Below are the code and all the weights of a small trained network. Each question names an input and a target symbol and asks about switching units off, where a switched-off unit gives its printed mean instead of its output.

import numpy as np


def w(rows, s, z=0):
    codes = np.array(rows[::2]) - 128.0
    scale = np.full(codes.shape[1], s)
    scale[-1] = z or s
    return codes * scale


def f(y):
    return y / 2 * (1 + np.tanh(0.7978845608 * (y + 0.044715 * y**3)))


def softmax(a):
    e = np.exp(a - a.max(-1, keepdims=True))
    return e / e.sum(-1, keepdims=True)


def log_softmax(a):
    a = a - a.max(-1, keepdims=True)
    return a - np.log(np.exp(a).sum(-1, keepdims=True))


def net(x, mask):
    ids = ['ΔΘΛΨΩζημξστφ'.index(c) for c in x.split()]
    T = len(ids)
    res = E[ids] + P[:T]
    r = res
    for j in range(3):
        rows = slice(4 * j, 4 * j + 4)
        q, k, v = (r @ M[0][rows].T for M in (Q, K, V))
        z = softmax(np.where(np.tri(T) > 0, q @ k.T / 4**0.5, -1e9)) @ v
        o = O[0][rows]
        res = res + np.where(mask[j], z, o[:, -1]) @ o[:, :-1]
    y = f(res @ A[0][:, :-1].T + A[0][:, -1])
    res = res + np.where(mask[3:15], y, B[0][:, -1]) @ B[0][:, :-1]
    return log_softmax(res[-1] @ U[:, :-1].T + U[:, -1])


Q, K, V, O, A, B = {}, {}, {}, {}, {}, {}
E = w([
[188,49,167],'Δ',
[163,203,146],'Θ',
[176,186,172],'Λ',
[161,46,105],'Ψ',
[153,240,129],'Ω',
[151,93,92],'ζ',
[156,88,131],'η',
[197,133,6],'μ',
[151,96,90],'ξ',
[199,76,180],'σ',
[181,148,186],'τ',
[168,68,145],'φ',
],0.02)
P = w([
[255,61,58],'0',
[132,156,173],'1',
[133,151,180],'2',
[137,146,185],'3',
[144,147,183],'4',
[146,146,184],'5',
[148,144,181],'6',
[149,135,180],'7',
[151,139,176],'8',
[153,134,178],'9',
],0.0075)
Q[0] = w([
[74,78,57],'h0',
[163,4,122],'h0',
[95,86,67],'h0',
[55,186,164],'h0',
[84,146,168],'h1',
[112,162,111],'h1',
[108,128,93],'h1',
[165,85,76],'h1',
[37,53,60],'h2',
[65,100,136],'h2',
[220,86,148],'h2',
[98,164,95],'h2',
],0.015)
K[0] = w([
[77,188,117],'h0',
[235,98,51],'h0',
[152,57,153],'h0',
[47,100,202],'h0',
[49,50,200],'h1',
[85,93,60],'h1',
[143,140,110],'h1',
[214,123,31],'h1',
[53,116,138],'h2',
[29,116,248],'h2',
[225,161,77],'h2',
[73,173,129],'h2',
],0.016)
V[0] = w([
[140,60,46],'h0',
[125,128,76],'h0',
[135,122,116],'h0',
[125,113,81],'h0',
[130,182,152],'h1',
[148,113,112],'h1',
[76,147,17],'h1',
[83,103,148],'h1',
[146,249,160],'h2',
[206,143,104],'h2',
[122,64,187],'h2',
[156,149,128],'h2',
],0.017)
O[0] = w([
[215,151,88,196],'h0',
[183,102,66,144],'h0',
[167,153,84,144],'h0',
[165,149,120,146],'h0',
[169,190,175,119],'h1',
[154,92,170,157],'h1',
[162,67,19,64],'h1',
[248,142,83,75],'h1',
[133,3,119,67],'h2',
[102,64,225,255],'h2',
[235,104,184,116],'h2',
[70,20,183,159],'h2',
],0.0061,0.018)
A[0] = w([
[135,214,167,44],'n0',
[144,229,172,113],'n1',
[191,209,117,83],'n2',
[65,253,92,85],'n3',
[209,110,192,133],'n4',
[146,99,182,68],'n5',
[168,103,141,52],'n6',
[7,132,177,25],'n7',
[128,97,148,99],'n8',
[171,193,131,2],'n9',
[145,101,49,143],'n10',
[179,95,127,94],'n11',
],0.013,0.003)
B[0] = w([
[127,93,92,205],'n0',
[191,130,137,225],'n1',
[20,62,111,171],'n2',
[181,82,129,151],'n3',
[129,129,166,250],'n4',
[101,254,64,215],'n5',
[124,124,72,156],'n6',
[112,108,75,238],'n7',
[153,134,68,160],'n8',
[113,43,30,163],'n9',
[87,224,149,157],'n10',
[151,111,124,161],'n11',
],0.0085,0.021)
U = w([
[224,129,140,72],'Δ',
[73,58,153,112],'Θ',
[61,126,158,165],'Λ',
[226,2,26,86],'Ψ',
[72,5,139,72],'Ω',
[209,96,86,134],'ζ',
[179,86,178,151],'η',
[165,175,29,79],'μ',
[201,103,88,103],'ξ',
[194,196,192,122],'σ',
[100,195,181,93],'τ',
[220,83,172,254],'φ',
],0.0083,0.0053)

Each question gives the input, a string of symbols that net reads in full, and the target symbol t.
The units are the heads (4 rows each of Q, K, V and O) and the neurons (one row each of A and B). Each row of codes is followed by its name. A weight is (code - 128) times the scale printed after its matrix; where a second scale follows, it is the last column's (O, A, B and U).
mask holds one flag per unit, heads first, then neurons. A switched-off unit (its flag False) gives its mean, the last column of its rows in O or B, instead of its output. The means were averaged over made-up inputs and are rounded, as every weight is.
A unit's drop is (log p(t) with every unit on - log p(t) with that unit switched off) / (log p(t) with every unit on - log p(t) with every unit switched off).
The circuit of an input: a set's keep is (log p(t) with only the set's units on - log p(t) with every unit switched off) / (log p(t) with every unit on - log p(t) with every unit switched off). Starting from the 12 units with the biggest drops (on a tie, the unit counted first), units are removed one at a time, each time the one whose removal leaves the highest keep (on an exact tie, the one counted first), for as long as the keep stays at least 0.8.
units of the circuit, in order: the units of the circuit, biggest drop first
k most important neurons: the k neurons with the biggest drops, biggest first
heads that matter: for each layer, one digit per head in row order, 1 if its drop is at least 0.15 and else 0, layers parted by /
input Ω Ψ η Ψ, target Ω: units of the circuit, in order : [h2 h0]
input Ω Ψ Θ Ψ Λ, target Ω: units of the circuit, in order : [h2]
input Λ Λ Θ Θ, target Λ: heads that matter : 101
input Ψ σ Ω, target Ψ: 3 most important neurons : [n3 n0 n7]
input Ψ Ψ τ σ Ψ, target Ψ: units of the circuit, in order : [h0 h2 n9 n2]
input Θ σ μ Δ Ψ φ φ τ, target τ: units of the circuit, in order : [h1 h0]
input Ω τ Ψ ξ, target Ω: units of the circuit, in order : [h2 h0]
input Λ σ σ σ, target Λ: heads that matter : 111
input Ψ Ψ Λ Ψ Λ Ψ σ φ, target Ψ: units of the circuit, in order : [h2 h0 n9 n2]
input Ψ Ψ Ψ Λ φ ξ ζ Λ ζ τ, target Ψ: heads that matter : 011
input Ψ Λ η Ψ Ψ Ω Ψ φ ζ, target Ψ: units of the circuit, in order : [h0 h2 n9 n5]
input σ Θ Ψ Λ Ψ Θ Λ τ, target σ: 2 most important neurons : [n1 n5]
input Ψ Λ Ω τ ζ, target Ψ: units of the circuit, in order : [h0 n5]
input Ω ζ φ, target Ω: units of the circuit, in order : [h2]
input τ Ψ η τ η, target τ: units of the circuit, in order : [h1 h0 n9]
input Λ η Ψ τ, target Λ: 3 most important neurons : [n7 n1 n5]
input τ Λ τ τ, target τ: heads that matter : 111
input Ψ Ψ τ Ψ Θ, target Ψ: 3 most important neurons : [n0 n3 n9]
input Λ φ Ψ Ψ Λ Ψ, target Λ: 2 most important neurons : [n1 n5]
input Λ Ω τ, target Λ: 2 most important neurons : [n7 n5]
